Moves between states:
z804 γ z754
z804 λ z637
z761 γ z692
z761 λ z172
z185 γ z649
z185 λ z217
z555 γ z355
z555 λ z813
z649 γ z906
z649 λ z945
z54 γ z350
z54 λ z434
z719 γ z626
z719 λ z304
z906 γ z11
z906 λ z182
z182 γ z945
z182 λ z906
z434 γ z32
z434 λ z54
z217 γ z115
z217 λ z185
z120 γ z172
z120 λ z692
z357 γ z403
z357 λ z969
z294 γ z271
z294 λ z947
z172 γ z82
z172 λ z761
z945 γ z217
z945 λ z649
z271 γ z761
z271 λ z82
z754 γ z969
z754 λ z403
z483 γ z185
z483 λ z115
z135 γ z813
z135 λ z355
z32 γ z174
z32 λ z545
z121 γ z558
z121 λ z460
z355 γ z689
z355 λ z135
z350 γ z182
z350 λ z11
z969 γ z925
z969 λ z357
z47 γ z56
z47 λ z432
z113 γ z555
z113 λ z577
z813 γ z577
z813 λ z555
z56 γ z263
z56 λ z550
z703 γ z460
z703 λ z558
z626 γ z357
z626 λ z925
z925 γ z304
z925 λ z626
z304 γ z120
z304 λ z719
z947 γ z483
z947 λ z294
z692 γ z719
z692 λ z120
z550 γ z432
z550 λ z56
z577 γ z804
z577 λ z113
z11 γ z434
z11 λ z350
z460 γ z47
z460 λ z121
z689 γ z703
z689 λ z619
z558 γ z619
z558 λ z703
z174 γ z550
z174 λ z263
z115 γ z294
z115 λ z483
z403 γ z637
z403 λ z754
z637 γ z113
z637 λ z804
z545 γ z54
z545 λ z32
z619 γ z135
z619 λ z689
z82 γ z947
z82 λ z271
z263 γ z545
z263 λ z174
z432 γ z121
z432 λ z47

The rows follow the links: the fewer symbols apart two states are, the more alike their rows tend to be.

Each row is also shifted at random along 8 hidden directions that mean nothing.

Each row, then its state:
[ 221   55   25  -30   11  -66 -335  -39  102  432  491  -46  -44 -176   83  143  178  -96 -212  275  161 -198   57  -36  249   30  255  283  104   62   22] -> z550
[-628 -165  -94   17 -373    4  129  -97 -248  446  307    2 -156  -80 -193  253  141   -9 -233  650  472  294  -80 -133  -10  156 -345  315  102  188   74] -> z945
[-391   82   88  -10 -244 -192  135  541 -192 -119 -310 -206  272  171 -438 -111  235  487   17   -9  108  157  177 -296 -193  183 -659 -520  333 -157  124] -> z649
[   3  -72   76  283   -4  -23  230 -115  260  -81 -236  250 -149  -81  129   68 -434  312  203 -528   74  296 -219  111  -38 -286   72   35   67  -33 -190] -> z182
[-528  119  153  364   53 -222  178  282 -201 -333 -404  -37 -192  298  229 -309 -277  202  110 -356 -390  148 -235  151 -101 -182  107 -497  121  -66  -77] -> z906
[ 263  -88 -104   64  126   67   37 -271   93   96   -3 -113 -277    8   39   71  -65 -134  101   21  -44  103   59  157 -284 -130  138    6 -281   33  -12] -> z460
[-310   91  125    4  144   58 -202   37  127 -107 -239 -246  -90 -268 -221   73 -282   51  141 -216  157  340  308 -210   92 -352 -439 -351  -43 -409  -52] -> z121
[ 259 -230  314  200  -79  -15   21  125 -190  -30  299  366  499  263   66  459   73 -190   -7   23  314   90  136 -396 -153  261  334  104  -42  303  261] -> z135
[-589 -192  -92   66 -245   -5  129   36 -280  159  271  128 -439  231   49 -154 -248 -131 -246  282   94   -3 -377  142   94   -6 -161  -93   58  165    9] -> z217
[ 452 -213  -33 -346  -81   29   34  312  280  321  329  237 -274  -34 -223   12  -61  372  169 -397  360 -169 -241  179  163  168 -291 -394  259  -41   93] -> z54
[  48 -172  -76   37   31  162   79 -361  106 -167  -26   79   -8  127 -102  -31 -414 -249  -57  -37   49  -24  148 -181 -203 -192 -120  -86 -288  -19  -13] -> z577
[ 605   34   51  -54  112  -49   94   22  -68  250  273  158  337   31   11   72  235  181  233   22  260  -99  105 -195  178  358  157 -204  136  -85  344] -> z113
[ 342   76   -8   16  -60  164 -144 -523  319   -7  -50 -235  384 -224 -265  100  -77 -308 -164  562  168 -123  255 -392  117   -8 -137  475  -18 -257  -61] -> z637
[ -14  -15  -89  -80  164  151  -36 -423   19  172  332  188 -462 -205  280 -142 -353 -285  148  125   27  -73 -142  112  355 -109   90  -90  -62 -284   15] -> z619
[ 150  132  145  -74   39   42 -183  102  -71 -132  125   43  393    0  136  -18  237 -279  -81  247 -133 -264  -25  -94  323  208  280  274  102    3   48] -> z357
[ 104   18  193  388 -305  -62  152    5 -133 -251 -217    7  349  176   95   85   22 -131  -84  324 -182   98 -160 -103 -166  146  207  482  141  164 -137] -> z185
[-303   91 -137 -287  124   10   10  153   37 -282 -159   86   75   16  142 -188  335   83  125 -286 -441 -299   -5  240 -136  159  104   40  -84   70 -102] -> z925
[ 293  -86   85  -20 -129  113  -87  -56  582 -247 -137  113  348   37   -7  -14   24 -132 -104 -121 -217 -487 -251  123  -13  128  307  686   74  205 -233] -> z172
[ 537 -197  -39  108  -75  105   56 -237 -196  203  221 -130  -31  194  -73  288   89 -392  -85  487  176  113   94  -84 -326   99  154  153 -293  257  169] -> z703

The symbols that take the first to the second take the third to the fourth. What is the fourth?
Answer with the state's name.
A [-340  102 -158 -159  -12  139 -170 -550   96  203  353   35  -73 -473  117   32  130 -419  -70  694  -28 -231  182 -182  252  164  -72  540    3 -286 -105]
B [-245  -12   25   14 -173   40  198  111  -61 -166 -313 -108 -140   71 -124 -206 -134   62  114   91  -82  166 -225   75   58   23 -364 -212  155 -209  -80]
C [ 180  268  -90  -71  223   49 -298 -231   94  -58  -73 -116 -360 -460  237 -205 -159 -153   78   38 -258  -22  146  120  326 -287  -84  -62   17 -436 -222]
D z172

A [ 849 -318  -90 -487 -119  123  -78  463  -23  292  430    0 -425  166 -345   -1   -6   -2   65  -58  321 -137 -182  201   62  193 -522 -642   45   19  232]
B [-277  -17  -88 -347  -99   87 -390   77  108   76  321 -154    1   95 -106 -321   44 -402 -537  421 -110 -722 -153   33  438   66  -87  167  112   27  -19]
C [-127   28 -192   -2  -63   73 -178 -267    9  107   74 -205 -203  -23  -25 -182 -230 -271 -498  298  -24 -160 -110   44  193 -351   -3  297 -138   92 -157]
D z460

A [ 679   44 -111 -163   62   65  156  -74  335  217   -6   79  -66 -191  -48  -33  -22  409  203 -321  177  -23 -283  240  223   25   67   74  156 -109  -32]
B [ 431   26 -126 -249  118  118  137   94 -102  -75  -77   52 -181  -90  131  -98  128   16  246 -168 -162   58 -260  406  132   42   72    2  -95   10  -47]
C [ 445  321 -160   86   32 -128 -268 -263  126   10  -68 -208  -88 -303  146 -185   42  -19 -214  194 -311 -166  201   23   74 -202   73  273  107 -213 -274]
D z11

A [-367   82  121  281 -345 -204  -33  143 -107 -129 -153 -117  407  188  -50   73  291    1 -275  442 -140  -72  146 -267 -279  209   -8  360  219  168  -60]
B [-513  -37  -29 -271    8  161   53  327 -272 -427 -422 -233  -71  121 -230  -64   93 -154   97  -44 -219  269   -4  177 -211  -78 -468 -314 -253   -6  -28]
C [  84   25  -30 -284  -22   52   45  180 -458 -161  158  -13   -8  291  -26 -327  160 -379  117  478 -224 -308   33 -122   82  453 -349 -535   38 -268  224]
D z761

A [-466  202  249  471  208  -41 -233 -130   90 -275 -373 -165   -4 -207  350  164 -195 -152   42 -172 -280  348  105   24  -48 -492  432  312 -157  -53 -281]
B [  91  -48  -14  -38  102  -24  193   67  533  206   53  260 -173   78   88 -228 -239  546  272 -674   55 -310 -523  397  310   33  300 -159  273  -27  -21]
C [ 315  132 -219 -105   70  -66   25   75 -346   23   20  -51 -298   46   48 -342 -154  170 -202 -129  -90   21  -84  164  218 -215 -172 -430   22  -70   -7]
D z263

A [-985   12  282    9  109  -65 -325  168  383 -253  190  343  232   69  326 -162   29 -203   49 -239 -379 -728  -82  -45  158  210  404  178  199  -33 -115]
B [-459 -106  -58   -2  152   38  240    7 -527 -102   57  176 -159  181  231   15   25 -134  194  -72  -91  244  -31  104 -151   89  117 -304 -289  119  180]
C [-497  -58   44 -286  -37  -82 -134  478  122   23   95  -63  134  134 -228   65  543  110   73  -33  -41 -304  204  -67 -349  393 -192 -132   67  133  112]
D z350

A [ 347  -52 -244 -156  272   69  152 -199  -17  -54   59  227 -323  132  217 -255 -250   21  143 -403 -196 -190 -109  301  -27 -107  188 -345 -267    3    3]
B [-406 -487  124  -83 -373   77  -75  264  392  313  498  282 -127  346 -210  118 -197 -110 -234   63  380 -417 -462   49   65  285  -52  121  196  367  108]
C [ 132  162  -41  111 -111 -139  -55   89 -318  137  -59 -338  -68  -31 -112   16  147   81 -204  339   51  232  195 -120  -72 -103 -232 -114   53  -14   46]
D z403

A [-765 -498  122 -263  -99  215 -194  541  255  -79  115 -136 -521  606 -388 -177 -339 -388 -113  -78   26 -405 -335  240 -185   13 -395 -703 -144  158  132]
B [-391  119  -62  103 -207 -105 -168   -5  276 -131 -313 -340   43   87 -327 -291  -90   80 -339  172 -180 -325  221 -234 -183 -151 -460 -111  184 -201 -188]
C [-307  132 -206 -103  288   11  243 -431 -133  325  147  178 -250 -400  139   62   24  279  362 -113  210  336  213  -47  111  -54  -36 -147  -96 -284  113]
D z357

A [-237 -146 -308 -391   43  158   83  -82  -28   35  -89 -220 -259   36 -524 -165 -170   63  -68  -58  241   64  269 -107 -195 -168 -755 -589 -277 -155  121]
B [ -72   58  -15 -175   47  -24 -226  325 -120 -155   10  -61  -37  178   25 -349 -101  -75 -279 -109 -187 -342 -130   97  308  -74  -28 -291   54   23   14]
C [  61   44  183   42   83   -5 -207   56  165   85  163   29  350    0   52  126   81  -32 -191  -60  151 -189  -43  -83  305    3  407  354   41  184   61]
D z577

A [  -9  225 -179 -159  279  -13   65 -148  265 -359 -436   80  147 -286  172 -151  210  244  232 -491 -467 -136  165  214 -184 -117  151  253 -134 -114 -284]
B [ 142 -100  180   -6 -120  132 -167  -81  199  143  113 -170  521   21 -365  249   18 -230 -220  374  441  -87  163 -430  101   84  -75  268   15   32  169]
C [ 452  213  -22 -143  337 -190 -221  395  102  -19   82  116 -351   73  310 -485 -183  374  154 -789 -336 -410 -104  338  331 -176  173 -807  250 -244   -9]
D z54

A [-261 -243  194  -93 -117   58  -22  497 -340   68  290  118 -209  198  130  268  325 -274  127  157    9  136 -263  258 -125  323  151  -12  -49  328  146]
B [-493 -208 -246 -373   90  130   47    5  109  142  158   27 -320  216 -151 -250  -75  -43  -59 -146   25 -346 -137  219  -31  -19 -157 -302 -223   99   87]
C [ 108  119  132  252  -97   70  -12 -180 -417 -796 -374  -62  376  257  302 -106   78 -807   34  646 -755  -70  228 -215 -408  211  141  281 -207  -73 -151]
D z947

A [  -5  -88  105  155   29  -64  -83 -212  767  278  -62   15  291 -374 -147  553  221  368  116 -383  340   67  207  -48 -348  -93  350  748   -9  186 -151]
B [-632  220 -318  -80   32 -163   76 -249  -73  311  152   92 -418 -243  233 -324   39  270 -197   16 -139 -138 -152  188  250 -151   75  106  106  -73 -124]
C [-108   44    7 -163   88 -128  190  394 -630   74  171   41  123  220    4   63  572   87  298  168   -9   92  187  -83 -222  511  -74 -548    4   49  393]
D z350

A [  11  -46  -48 -141  129   48  100  -10 -169  178  373  176 -122  260  144 -217   41 -150  138  216  -60 -384 -129   31  199  391  142 -364   52  -63  286]
B [ -80  125 -223 -409  -92   73   10   60 -239  183  -20 -247 -335 -585 -245  186  449   97  270  461  136  460  229   58  -33  104 -792  -22   30 -345  -35]
C [-761   29 -232   16 -177  -72  -50 -367  467  133   22   44  -77  -86  -66 -287 -161  152 -412   84  -82 -466  -71  -33   -5 -153  -71  429  167    9 -320]
D z403

A [ -49 -356  263   20 -132  157   48  475  -62 -272 -205 -106  240  409 -311  263  -90 -163  -59 -200  167  269 -180   44 -255    8  -56  -94 -180  429  140]
B [ 106  178   75   25  114  -56 -259  105 -273  -42   57 -120 -185 -145  246   -6   44 -235  -48  186 -199  101   66  103  168 -119  104  -62   12 -126  -43]
C [ 654  -84 -153 -441  -10  135  146  203  309  224  -42  -84 -242  -67 -467 -248 -168  441  175 -351  356  -66 -224  183  279   13 -636 -556  195 -262  104]
D z121

A [ -76 -155   48  -78   59   60   81   83  388  157  142  239  -64   85  154    4   22  127  122 -349   14 -242 -518  397  178  109  505  246    6  302   11]
B [ 192   88  -28  -88  139   49  105 -213  -46  151   90  -32   50  -78  -71  -37    8    6  197  196  118  -15  129 -161  196  132  -97 -219   -1 -305  212]
C [ 525   75  -62  103   66   27  286 -267  217  147 -113  119 -198 -216  192  -30 -186  269  267 -260   34  198 -409  356  257  -85  276  181   70  -82 -110]
D z403

A [ 311  -63 -124 -152  184  108  190  -46  -73  155    2   25 -232  -93   62  109   45  122  183 -245  118  260 -192  356   39 -103  180   12 -236  137   45]
B [  28  147   69  180   84  -35 -233  -69  233 -321 -228   -8  256   20  215 -145 -201  -97 -305 -244 -339 -307  -55   62   97 -319  440  391   -7  126 -251]
C [-196   38  297  128   84  -75  -21  280 -244 -268  -29  226  453  -41  129  266  176   21  267 -170   63  269  290 -324  -48  183   44 -132   51  -35  119]
D z355

A [-508  -52  202  129   93  -18  -10  -13  330  -52  -10   90  375  235  -59  -19  -89  -13   83 -142   14 -330    9 -251    9  154  253  -49   46    0  158]
B [-175   84  -12  358  -20 -184  -37 -145  -37  437   93 -183  -53 -108   44  237  128  273 -206  134  265  263   95  -52  -45 -211  321  248   29  204   46]
C [ 196  387 -495   24  113  -73  186 -647 -159  369   97  -81 -753 -428  384 -458  -69  139   63  425 -335    1 -226  413  358 -171   38  111  108 -415 -245]
D z355

A [ 824   61  180  343   78   17 -256 -154   -6 -226 -234 -216   -9  -97  113  174 -394 -288 -122  -89  -73  328  172  -63   14 -468  173   68 -173  -64 -164]
B [ 574 -115  233   27 -102   51 -125  239 -676  -46  577  316  126  171  428  230  234 -647   -5  529  -77  -13 -136  -41  224  436  364  100   31  188  204]
C [ 101  226  116  142  135 -268   15  515 -440 -187 -223   51  345   58  137   58  245  461  -23 -544  -52  288  141  -22   26 -104  223 -258   84  178   79]
D z626

A [ 146  -62  134 -116   61  -44 -241  276   61  361  637  247  252  215  240   25  210 -104 -218  -42  147 -585 -359   95  502  320  700  208  189  408  236]
B [ 662  -83  -81   -3    0  136  145 -121 -465 -307 -205  -82  104   67  -26  222   93 -294   -6  157  -51  459  200  -26 -354  -81  -53  105 -441  182   12]
C [-414  -20 -109 -169   51  170   90  -71   52  143 -121 -155 -162 -255 -161  132  159   22   98   81  127  266 -133  220   12  -92 -104  276 -179   70  -53]
D z761

